Here is a tiny trained network, its code and every weight. The questions are about switching its units off for an input and a class, where a switched-off unit gives its printed mean instead of its output.

import numpy as np


def w(rows, s, z=0):
    codes = np.array(rows[::2]) - 128.0
    scale = np.full(codes.shape[1], s)
    scale[-1] = z or s
    return codes * scale


def f(y):
    return y / 2 * (1 + np.tanh(0.7978845608 * (y + 0.044715 * y**3)))


def log_softmax(a):
    a = a - a.max(-1, keepdims=True)
    return a - np.log(np.exp(a).sum(-1, keepdims=True))


def net(x, mask):
    res = np.array(x, float).reshape(1, 6) / 4 @ E
    y = f(res @ A[0][:, :-1].T + A[0][:, -1])
    res = res + np.where(mask, y, B[0][:, -1]) @ B[0][:, :-1]
    return log_softmax(res[-1] @ U[:, :-1].T + U[:, -1])


A, B = {}, {}
E = w([
[160,208,107,184,253,142,225,155,147,159,45],'x0',
[138,52,69,166,227,82,143,242,78,1,127],'x1',
[136,123,105,134,131,120,116,120,142,144,140],'x2',
[160,167,159,52,199,41,56,199,136,211,198],'x3',
[198,106,246,156,162,162,20,113,153,78,81],'x4',
[109,135,135,131,129,124,120,136,137,119,123],'x5',
],0.0064)
A[0] = w([
[50,147,120,149,101,247,175,65,165,60,124,89],'n0',
[136,23,76,221,195,110,124,235,47,58,146,58],'n1',
[132,36,83,226,89,204,169,97,73,116,75,56],'n2',
[156,160,143,8,205,78,107,170,67,190,179,36],'n3',
[60,139,20,107,54,59,213,161,68,139,219,77],'n4',
[164,254,124,231,211,129,184,93,189,187,83,32],'n5',
[92,54,133,67,14,86,49,67,110,78,231,2],'n6',
[201,70,200,173,150,152,13,109,133,84,105,62],'n7',
],0.0057,0.0045)
B[0] = w([
[139,134,136,84,137,169,79,157,175,116,205,198],'n0',
[118,89,155,112,62,213,80,110,80,255,142,255],'n1',
[168,147,108,93,194,153,62,197,210,96,230,191],'n2',
[129,130,129,114,183,176,74,186,193,89,195,187],'n3',
[58,130,197,190,181,105,188,51,164,128,146,214],'n4',
[75,112,89,117,156,217,145,158,72,113,95,205],'n5',
[107,132,44,102,231,216,130,155,32,75,62,219],'n6',
[74,125,193,223,207,108,169,62,144,144,144,223],'n7',
],0.0097,0.0057)
U = w([
[154,150,123,76,169,148,76,186,234,85,210,61],'0',
[119,129,60,114,201,169,165,159,21,70,27,65],'1',
[140,136,141,144,103,112,140,129,124,112,124,255],'2',
[98,129,191,221,180,109,194,45,157,125,144,67],'3',
[141,121,129,119,95,116,137,134,141,122,107,239],'4',
[134,132,160,76,35,190,98,79,98,241,130,94],'5',
[239,131,138,124,41,29,158,140,113,55,65,122],'6',
[226,144,117,120,24,2,164,138,106,82,65,86],'7',
],0.0093,0.016)

Each question gives the input, the list of numbers given to net, and the class t.
The units are the neurons (one row each of A and B). Each row of codes is followed by its name. A weight is (code - 128) times the scale printed after its matrix; where a second scale follows, it is the last column's (A, B and U).
mask holds one flag per neuron, in row order. A switched-off neuron (its flag False) gives its mean, the last column of its row in B, instead of its output. The means were averaged over made-up inputs and are rounded, as every weight is.
A unit's drop is (log p(t) with every unit on - log p(t) with that unit switched off) / (log p(t) with every unit on - log p(t) with every unit switched off).
The circuit of an input: a set's keep is (log p(t) with only the set's units on - log p(t) with every unit switched off) / (log p(t) with every unit on - log p(t) with every unit switched off). Starting from all 8 units, units are removed one at a time, each time the one whose removal leaves the highest keep (on an exact tie, the one counted first), for as long as the keep stays at least 0.8.
units of the circuit, in order: the units of the circuit, biggest drop first
most important unit: the unit with the biggest drop
top k neurons: the k neurons with the biggest drops, biggest first
drop when u is switched off: that unit's drop, to one decimal
input [-3,-7,5,2,3,8], class 2: units of the circuit, in order : (n1)
input [6,0,6,-6,-2,5], class 0: units of the circuit, in order : (n2; n0)
input [7,-1,-1,-3,5,4], class 1: top 3 neurons : (n5; n4; n1)
input [5,4,2,-8,-3,-5], class 0: top 2 neurons : (n2; n0)
input [6,3,7,2,8,-5], class 3: top 2 neurons : (n7; n6)
input [7,6,-5,-6,-8,-8], class 2: units of the circuit, in order : (n6; n1)
input [-8,-4,2,8,-4,8], class 0: top 2 neurons : (n3; n5)
input [-1,6,7,-7,-4,-6], class 0: top 2 neurons : (n2; n0)
input [3,-2,0,-5,5,4], class 0: units of the circuit, in order : (n0; n2)
input [-2,-6,3,-1,-6,1], class 3: top 2 neurons : (n4; n1)
input [4,-7,-3,-8,-6,6], class 0: units of the circuit, in order : (n0; n2)
input [-5,0,-4,0,1,-5], class 1: top 2 neurons : (n6; n1)
input [-6,-6,3,0,5,7], class 2: top 2 neurons : (n1; n5)
input [2,-4,6,5,-8,-4], class 3: top neuron : (n4)
input [3,0,-3,-6,-4,6], class 0: units of the circuit, in order : (n2; n0)
input [4,0,6,-4,-7,0], class 3: top 2 neurons : (n4; n6)
input [3,-6,-4,7,8,0], class 3: top 4 neurons : (n7; n2; n0; n1)
input [8,-5,-8,-5,-4,1], class 1: top 2 neurons : (n5; n1)
input [8,-3,0,2,2,3], class 1: drop when n5 is switched off : 0.8
input [-8,6,4,0,-4,-3], class 1: drop when n6 is switched off : 1.9
input [6,-1,-4,4,-5,-3], class 1: most important unit : n5
input [-2,6,-4,-3,8,4], class 3: drop when n3 is switched off : 0.0
